Below is a small trained network, with its code and all its weights. Each question gives an input and a class and asks what happens when units are switched off, that is, made to give their printed mean instead of their output.

import numpy as np


def w(rows, s, z=0):
    codes = np.array(rows[::2]) - 128.0
    scale = np.full(codes.shape[1], s)
    scale[-1] = z or s
    return codes * scale


def norm(h):
    return h / np.sqrt((h * h).mean(-1, keepdims=True) + 1e-5)


def f(y):
    return np.maximum(y, 0)


def log_softmax(a):
    a = a - a.max(-1, keepdims=True)
    return a - np.log(np.exp(a).sum(-1, keepdims=True))


def net(x, mask):
    res = np.array(x, float).reshape(1, 7) / 4 @ E
    u = 0
    for l in range(3):
        y = f(norm(res) @ A[l][:, :-1].T + A[l][:, -1])
        res = res + np.where(mask[u : u + 7], y, B[l][:, -1]) @ B[l][:, :-1]
        u += 7
    return log_softmax(norm(res)[-1] @ U[:, :-1].T + U[:, -1])


A, B = {}, {}
E = w([
[120,135,126,126,131,125],'x0',
[109,83,122,141,211,172],'x1',
[129,130,125,126,131,132],'x2',
[143,56,191,32,118,166],'x3',
[133,156,223,143,184,78],'x4',
[192,174,80,64,160,169],'x5',
[179,53,72,111,166,3],'x6',
],0.00051)
A[0] = w([
[191,202,100,62,179,149,17],'L0N1',
[167,253,101,51,148,196,102],'L0N2',
[129,196,132,75,34,66,4],'L0N3',
[211,188,81,33,193,102,125],'L0N4',
[80,189,74,170,143,96,15],'L0N5',
[200,184,201,150,168,107,73],'L0N6',
[177,160,208,149,175,104,27],'L0N7',
],0.0016)
B[0] = w([
[33,19,169,239,61,118,153],'L0N1',
[92,92,176,185,103,100,243],'L0N2',
[244,237,175,86,15,76,146],'L0N3',
[92,74,165,182,99,98,254],'L0N4',
[199,223,102,198,189,85,145],'L0N5',
[71,163,114,106,133,125,173],'L0N6',
[1,196,179,58,191,59,145],'L0N7',
],0.003,0.00084)
A[1] = w([
[186,91,8,141,37,218,106],'L1N1',
[84,99,78,185,255,178,85],'L1N2',
[139,130,200,124,158,105,152],'L1N3',
[154,119,97,149,160,41,110],'L1N4',
[103,67,127,112,234,196,115],'L1N5',
[156,204,97,169,184,135,6],'L1N6',
[88,163,172,141,96,190,237],'L1N7',
],0.002,0.0017)
B[1] = w([
[46,201,254,128,248,6,172],'L1N1',
[184,202,247,110,33,47,180],'L1N2',
[107,118,48,141,134,150,191],'L1N3',
[181,90,57,124,177,141,181],'L1N4',
[185,201,164,131,38,33,178],'L1N5',
[156,55,55,199,176,111,135],'L1N6',
[189,83,76,155,168,110,255],'L1N7',
],0.002,0.0019)
A[2] = w([
[111,112,120,188,114,56,185],'L2N1',
[178,181,176,132,106,110,10],'L2N2',
[185,94,173,182,196,98,220],'L2N3',
[85,208,169,170,111,252,168],'L2N4',
[144,198,59,166,141,82,154],'L2N5',
[39,163,151,93,170,98,57],'L2N6',
[136,57,191,1,121,143,141],'L2N7',
],0.0026,0.0011)
B[2] = w([
[104,110,155,105,115,189,247],'L2N1',
[160,145,98,90,72,132,149],'L2N2',
[107,150,82,95,71,150,253],'L2N3',
[170,35,54,64,169,24,167],'L2N4',
[155,124,182,118,159,182,197],'L2N5',
[2,192,175,32,218,109,148],'L2N6',
[142,209,110,219,180,177,184],'L2N7',
],0.0026,0.0029)
U = w([
[250,5,4,19,244,5,199],'0',
[4,247,245,4,252,28,183],'1',
[6,4,247,252,7,195,45],'2',
[252,252,119,252,249,252,72],'3',
[115,172,120,23,60,220,225],'4',
[251,251,251,32,4,9,3],'5',
],0.0037,0.0022)

Each question gives the input, the list of numbers given to net, and the class t.
The units are the neurons (one row each of A and B). Each row of codes is followed by its name. A weight is (code - 128) times the scale printed after its matrix; where a second scale follows, it is the last column's (A, B and U).
mask holds one flag per neuron, layer by layer. A switched-off neuron (its flag False) gives its mean, the last column of its row in B, instead of its output. The means were averaged over made-up inputs and are rounded, as every weight is.
A unit's drop is (log p(t) with every unit on - log p(t) with that unit switched off) / (log p(t) with every unit on - log p(t) with every unit switched off).
The circuit of an input: a set's keep is (log p(t) with only the set's units on - log p(t) with every unit switched off) / (log p(t) with every unit on - log p(t) with every unit switched off). Starting from the 12 units with the biggest drops (on a tie, the unit counted first), units are removed one at a time, each time the one whose removal leaves the highest keep (on an exact tie, the one counted first), for as long as the keep stays at least 0.8.
units of the circuit, in order: the units of the circuit, biggest drop first
most important unit: the unit with the biggest drop
k most important neurons: the k neurons with the biggest drops, biggest first
k most important neurons of layer l: the k neurons of layer l with the biggest drops, biggest first
input [3,8,1,1,6,1,6], class 5: 3 most important neurons of layer 1	(L1N5 L1N2 L1N7)
input [8,5,5,8,1,-5,7], class 3: most important unit	L2N7
input [-4,7,2,2,-3,6,-4], class 5: units of the circuit, in order	(L1N5 L1N2)
input [6,5,4,0,2,8,-6], class 2: 2 most important neurons	(L0N2 L0N1)
input [4,1,-5,-2,2,8,-7], class 2: units of the circuit, in order	(L0N2 L0N1)
input [3,-2,-2,-6,1,7,4], class 2: units of the circuit, in order	(L0N4 L0N1 L2N1)
input [8,-6,1,-6,2,-5,4], class 3: 2 most important neurons	(L2N5 L1N4)
input [2,8,5,5,-6,-6,5], class 5: 4 most important neurons	(L1N5 L1N2 L0N4 L0N2)
input [5,-1,6,-5,6,5,-7], class 0: 3 most important neurons	(L2N4 L1N1 L1N7)
input [-1,7,2,2,6,-4,-5], class 5: 2 most important neurons	(L1N5 L1N2)
input [-5,-1,-4,5,-6,-5,-7], class 0: 2 most important neurons	(L2N4 L1N7)
input [0,2,-1,-4,4,-5,-5], class 0: 3 most important neurons	(L2N4 L1N1 L0N4)
input [-4,-2,-4,-8,6,-5,4], class 3: 3 most important neurons	(L1N4 L2N5 L1N1)
input [-4,-4,5,-3,-4,4,-7], class 0: units of the circuit, in order	(L2N4)
input [-2,7,-4,0,-7,4,0], class 1: 2 most important neurons	(L1N1 L2N6)
input [3,2,-7,7,-8,5,-6], class 1: 2 most important neurons	(L1N1 L2N6)
input [-4,5,-6,4,2,7,1], class 2: units of the circuit, in order	(L0N4 L0N1)
input [-3,3,6,6,-6,0,4], class 1: units of the circuit, in order	(L1N1 L1N7 L2N6 L0N2)
input [7,-3,0,-8,-6,-5,-4], class 3: 2 most important neurons	(L0N5 L2N5)
input [-5,-1,1,7,-5,2,-1], class 3: units of the circuit, in order	(L2N7)
input [-8,-6,8,7,-7,7,-8], class 0: 3 most important neurons	(L2N4 L0N2 L1N7)
input [1,-6,2,-4,-2,8,3], class 2: 2 most important neurons of layer 0	(L0N4 L0N1)
input [-3,8,-2,3,-7,2,3], class 5: 3 most important neurons of layer 1	(L1N5 L1N2 L1N3)
input [-5,-2,4,-6,-2,6,2], class 2: 3 most important neurons of layer 0	(L0N4 L0N1 L0N2)
